Below is a small trained network, with its code and all its weights. Each question gives an input and a class and asks what happens when units are switched off, that is, made to give their printed mean instead of their output.

import numpy as np


def w(rows, s, z=0):
    codes = np.array(rows[::2]) - 128.0
    scale = np.full(codes.shape[1], s)
    scale[-1] = z or s
    return codes * scale


def norm(h):
    return h / np.sqrt((h * h).mean(-1, keepdims=True) + 1e-5)


def f(y):
    return y / 2 * (1 + np.tanh(0.7978845608 * (y + 0.044715 * y**3)))


def log_softmax(a):
    a = a - a.max(-1, keepdims=True)
    return a - np.log(np.exp(a).sum(-1, keepdims=True))


def net(x, mask):
    res = np.array(x, float).reshape(1, 4) / 4 @ E
    u = 0
    for l in range(2):
        y = f(norm(res) @ A[l][:, :-1].T + A[l][:, -1])
        res = res + np.where(mask[u : u + 6], y, B[l][:, -1]) @ B[l][:, :-1]
        u += 6
    return log_softmax(norm(res)[-1] @ U[:, :-1].T + U[:, -1])


A, B = {}, {}
E = w([
[137,171,121,102,160,154,78,2],'x0',
[101,181,160,91,165,102,174,168],'x1',
[44,189,87,174,96,177,177,78],'x2',
[130,117,113,132,147,148,156,107],'x3',
],0.0081)
A[0] = w([
[135,68,142,66,103,153,139,79,93],'L0N1',
[228,178,211,70,163,115,107,28,184],'L0N2',
[167,60,221,13,253,126,74,107,254],'L0N3',
[202,57,101,94,157,101,71,248,163],'L0N4',
[113,154,175,54,151,161,88,63,154],'L0N5',
[203,101,222,73,124,126,228,155,104],'L0N6',
],0.0058,0.0034)
B[0] = w([
[255,195,40,95,142,93,135,164,131],'L0N1',
[84,109,121,233,185,18,92,116,217],'L0N2',
[141,46,21,198,100,90,93,193,254],'L0N3',
[154,149,68,107,196,230,162,84,244],'L0N4',
[76,128,84,132,204,53,43,66,176],'L0N5',
[202,123,58,67,87,213,105,96,165],'L0N6',
],0.0065,0.0063)
A[1] = w([
[181,88,80,24,140,228,124,208,115],'L1N1',
[134,255,199,144,189,153,59,47,201],'L1N2',
[112,143,173,207,91,162,125,141,142],'L1N3',
[63,72,82,194,104,201,145,94,252],'L1N4',
[60,81,158,130,27,128,237,139,115],'L1N5',
[161,233,177,44,99,130,220,131,170],'L1N6',
],0.0065,0.0026)
B[1] = w([
[136,98,116,79,111,178,158,85,223],'L1N1',
[101,205,116,96,108,106,199,96,184],'L1N2',
[87,128,171,116,191,129,52,132,151],'L1N3',
[92,148,168,84,149,126,145,172,254],'L1N4',
[108,75,160,247,116,130,95,187,195],'L1N5',
[89,82,142,139,153,162,93,139,156],'L1N6',
],0.011,0.0066)
U = w([
[206,51,83,27,117,254,175,146,117],'0',
[52,240,149,80,128,99,157,37,182],'1',
[205,164,230,116,4,109,152,102,2],'2',
[164,88,49,176,165,57,77,100,161],'3',
[44,102,229,183,112,202,134,207,167],'4',
[240,198,214,92,25,94,156,135,33],'5',
],0.0089,0.0046)

Each question gives the input, the list of numbers given to net, and the class t.
The units are the neurons (one row each of A and B). Each row of codes is followed by its name. A weight is (code - 128) times the scale printed after its matrix; where a second scale follows, it is the last column's (A, B and U).
mask holds one flag per neuron, layer by layer. A switched-off neuron (its flag False) gives its mean, the last column of its row in B, instead of its output. The means were averaged over made-up inputs and are rounded, as every weight is.
A unit's drop is (log p(t) with every unit on - log p(t) with that unit switched off) / (log p(t) with every unit on - log p(t) with every unit switched off).
The circuit of an input: a set's keep is (log p(t) with only the set's units on - log p(t) with every unit switched off) / (log p(t) with every unit on - log p(t) with every unit switched off). Starting from all 12 units, units are removed one at a time, each time the one whose removal leaves the highest keep (on an exact tie, the one counted first), for as long as the keep stays at least 0.8.
circuit, biggest first: the units of the circuit, biggest drop first
top k neurons: the k neurons with the biggest drops, biggest first
top k neurons in layer l: the k neurons of layer l with the biggest drops, biggest first
drop when u is switched off: that unit's drop, to one decimal
input [8,5,-3,-6], class 3: circuit, biggest first	[L0N3]
input [1,8,-4,-4], class 3: top 2 neurons in layer 0	[L0N2, L0N3]
input [1,-5,4,-6], class 1: top 3 neurons	[L0N3, L1N2, L1N5]
input [2,7,0,-6], class 3: circuit, biggest first	[L0N3, L1N4]
input [1,-7,1,5], class 1: top 4 neurons	[L0N3, L1N5, L0N6, L1N1]
input [-6,-8,-1,3], class 0: top 2 neurons in layer 0	[L0N4, L0N2]
input [-6,2,-1,-8], class 0: top 2 neurons	[L0N4, L1N1]
input [7,4,0,6], class 3: top 2 neurons	[L0N3, L0N2]
input [0,6,4,5], class 4: top 2 neurons in layer 0	[L0N4, L0N2]
input [-4,7,-1,-5], class 0: top 2 neurons	[L0N6, L1N1]
input [0,-8,7,8], class 4: top 2 neurons in layer 0	[L0N4, L0N5]
input [-1,-1,-4,-5], class 0: drop when L0N4 is switched off	0.2
input [6,6,-4,-8], class 3: drop when L0N3 is switched off	0.5
input [8,5,0,-5], class 3: circuit, biggest first	[L0N2]
